Below are the code and all the weights of a small trained network. Each question names an input and a target symbol and asks about switching units off, where a switched-off unit gives its printed mean instead of its output.

import numpy as np


def w(rows, s, z=0):
    codes = np.array(rows[::2]) - 128.0
    scale = np.full(codes.shape[1], s)
    scale[-1] = z or s
    return codes * scale


def f(y):
    return np.maximum(y, 0)


def softmax(a):
    e = np.exp(a - a.max(-1, keepdims=True))
    return e / e.sum(-1, keepdims=True)


def log_softmax(a):
    a = a - a.max(-1, keepdims=True)
    return a - np.log(np.exp(a).sum(-1, keepdims=True))


def net(x, mask):
    ids = ['βγδεζηθλμπστφψω'.index(c) for c in x.split()]
    T = len(ids)
    res = E[ids] + P[:T]
    u = 0
    for l in range(3):
        q, k, v = (res @ M[l].T for M in (Q, K, V))
        z = softmax(np.where(np.tri(T) > 0, q @ k.T / 2**0.5, -1e9)) @ v
        res = res + np.where(mask[u], z, O[l][:, -1]) @ O[l][:, :-1]
        u += 1
        y = f(res @ A[l][:, :-1].T + A[l][:, -1])
        res = res + np.where(mask[u : u + 4], y, B[l][:, -1]) @ B[l][:, :-1]
        u += 4
    return log_softmax(res[-1] @ U[:, :-1].T + U[:, -1])


Q, K, V, O, A, B = {}, {}, {}, {}, {}, {}
E = w([
[254,216,228,184],'β',
[132,61,198,140],'γ',
[153,179,108,150],'δ',
[207,177,62,89],'ε',
[202,163,68,89],'ζ',
[66,157,18,90],'η',
[201,56,147,191],'θ',
[38,115,76,113],'λ',
[117,93,83,202],'μ',
[173,140,124,118],'π',
[186,125,131,103],'σ',
[89,159,204,50],'τ',
[91,147,188,56],'φ',
[48,93,151,162],'ψ',
[139,96,141,107],'ω',
],0.008)
P = w([
[67,160,48,86],'0',
[45,164,84,249],'1',
[68,134,85,173],'2',
[66,146,103,150],'3',
[81,133,96,134],'4',
[81,133,113,108],'5',
[89,135,115,112],'6',
[98,143,132,118],'7',
[95,147,123,99],'8',
[112,146,137,96],'9',
[121,153,148,99],'10',
[123,152,154,100],'11',
],0.0014)
Q[0] = w([
[87,231,10,34],'0.h0',
[137,122,252,226],'0.h0',
],0.0037)
K[0] = w([
[61,177,35,76],'0.h0',
[254,67,226,102],'0.h0',
],0.0053)
V[0] = w([
[213,44,135,94],'0.h0',
[254,79,167,54],'0.h0',
],0.0035)
O[0] = w([
[137,46,233,162,53],'0.h0',
[154,80,253,125,2],'0.h0',
],0.0042,0.00061)
A[0] = w([
[145,207,79,44,198],'0.n0',
[3,39,33,125,164],'0.n1',
[233,196,109,215,237],'0.n2',
[51,62,222,79,254],'0.n3',
],0.0054,0.0035)
B[0] = w([
[127,215,55,81,207],'0.n0',
[2,146,154,172,196],'0.n1',
[223,125,64,167,253],'0.n2',
[86,70,234,88,205],'0.n3',
],0.0061,0.0039)
Q[1] = w([
[82,85,255,69],'1.h0',
[76,86,250,65],'1.h0',
],0.0064)
K[1] = w([
[72,77,248,63],'1.h0',
[61,66,254,53],'1.h0',
],0.0068)
V[1] = w([
[94,130,201,3],'1.h0',
[37,73,237,20],'1.h0',
],0.0055)
O[1] = w([
[134,148,238,40,50],'1.h0',
[85,124,252,77,2],'1.h0',
],0.0038,0.003)
A[1] = w([
[12,115,110,182,185],'1.n0',
[91,82,133,193,189],'1.n1',
[2,207,117,70,201],'1.n2',
[123,16,177,156,252],'1.n3',
],0.0059,0.0034)
B[1] = w([
[2,162,172,181,252],'1.n0',
[71,69,155,202,221],'1.n1',
[13,211,156,90,253],'1.n2',
[171,59,205,144,247],'1.n3',
],0.0065,0.0031)
Q[2] = w([
[123,22,182,218],'2.h0',
[146,137,99,3],'2.h0',
],0.005)
K[2] = w([
[149,2,191,215],'2.h0',
[188,224,41,77],'2.h0',
],0.0059)
V[2] = w([
[214,54,74,122],'2.h0',
[84,3,249,180],'2.h0',
],0.0048)
O[2] = w([
[68,72,61,70,5],'2.h0',
[77,36,207,252,239],'2.h0',
],0.0047,0.003)
A[2] = w([
[187,3,145,149,124],'2.n0',
[62,203,96,30,254],'2.n1',
[69,97,239,96,155],'2.n2',
[161,7,106,164,157],'2.n3',
],0.0062,0.0033)
B[2] = w([
[109,11,63,22,191],'2.n0',
[95,190,58,3,235],'2.n1',
[226,164,239,140,254],'2.n2',
[53,23,31,27,199],'2.n3',
],0.0054,0.0064)
U = w([
[56,159,150,131,147],'β',
[65,103,88,220,160],'γ',
[199,156,46,51,184],'δ',
[57,150,68,76,2],'ε',
[103,53,88,50,108],'ζ',
[187,177,186,37,101],'η',
[92,113,115,129,216],'θ',
[253,160,149,207,180],'λ',
[168,152,108,152,180],'μ',
[151,130,136,112,118],'π',
[168,84,186,94,136],'σ',
[132,134,134,145,67],'τ',
[164,160,209,228,73],'φ',
[152,140,124,153,100],'ψ',
[137,131,134,137,26],'ω',
],0.0071,0.0045)

Each question gives the input, a string of symbols that net reads in full, and the target symbol t.
The units are the heads (2 rows each of Q, K, V and O) and the neurons (one row each of A and B). Each row of codes is followed by its name. A weight is (code - 128) times the scale printed after its matrix; where a second scale follows, it is the last column's (O, A, B and U).
mask holds one flag per unit, layer by layer, with each layer's heads first. A switched-off unit (its flag False) gives its mean, the last column of its rows in O or B, instead of its output. The means were averaged over made-up inputs and are rounded, as every weight is.
A unit's drop is (log p(t) with every unit on - log p(t) with that unit switched off) / (log p(t) with every unit on - log p(t) with every unit switched off).
most important unit: the unit with the biggest drop
top k neurons: the k neurons with the biggest drops, biggest first
k most important neurons of layer l: the k neurons of layer l with the biggest drops, biggest first
drop when u is switched off: that unit's drop, to one decimal
input δ τ μ ω η μ μ δ δ λ, target β: top 4 neurons -> 0.n1; 1.n2; 1.n0; 0.n2
input δ μ μ η, target ε: top 2 neurons -> 2.n1; 1.n2
input η μ δ ψ β, target λ: top 2 neurons -> 0.n2; 2.n1
input ε λ δ δ β δ δ δ γ δ ψ, target φ: top 2 neurons -> 2.n2; 0.n2
input β μ γ, target σ: top 2 neurons -> 0.n3; 2.n2
input σ π λ, target β: top 2 neurons -> 1.n2; 0.n1
input δ δ μ η μ θ, target ζ: 2 most important neurons of layer 2 -> 2.n3; 2.n0
input δ η δ ψ δ λ δ δ η θ ψ ε, target δ: 2 most important neurons of layer 0 -> 0.n0; 0.n3
input μ ψ δ λ δ δ δ φ, target η: top 3 neurons -> 0.n3; 0.n2; 2.n2
input ψ δ ζ τ ψ δ γ, target σ: 2 most important neurons of layer 0 -> 0.n3; 0.n0
input λ μ τ δ β, target λ: top neuron -> 0.n2
input δ θ τ ω β δ δ δ γ μ η, target ε: top 3 neurons -> 2.n1; 1.n2; 0.n0
input δ ψ λ δ δ ε δ θ δ λ λ φ, target η: 2 most important neurons of layer 0 -> 0.n3; 0.n2
input π σ ψ λ τ, target η: 2 most important neurons of layer 2 -> 2.n2; 2.n1
input δ γ π φ δ δ σ δ ζ μ ψ, target φ: most important unit -> 2.n2
input δ μ μ ζ β λ γ ψ δ μ θ θ, target ζ: 3 most important neurons of layer 1 -> 1.n2; 1.n3; 1.n0
input θ μ ω δ μ ζ, target δ: drop when 1.n1 is switched off -> 0.2
input ω δ μ δ δ, target δ: drop when 1.h0 is switched off -> 0.0
input ψ φ ζ, target δ: drop when 0.n0 is switched off -> 0.4
input μ δ ε ψ μ δ δ δ δ, target δ: drop when 0.h0 is switched off -> 0.1
input π μ ζ ψ λ ζ τ, target η: top neuron -> 0.n3
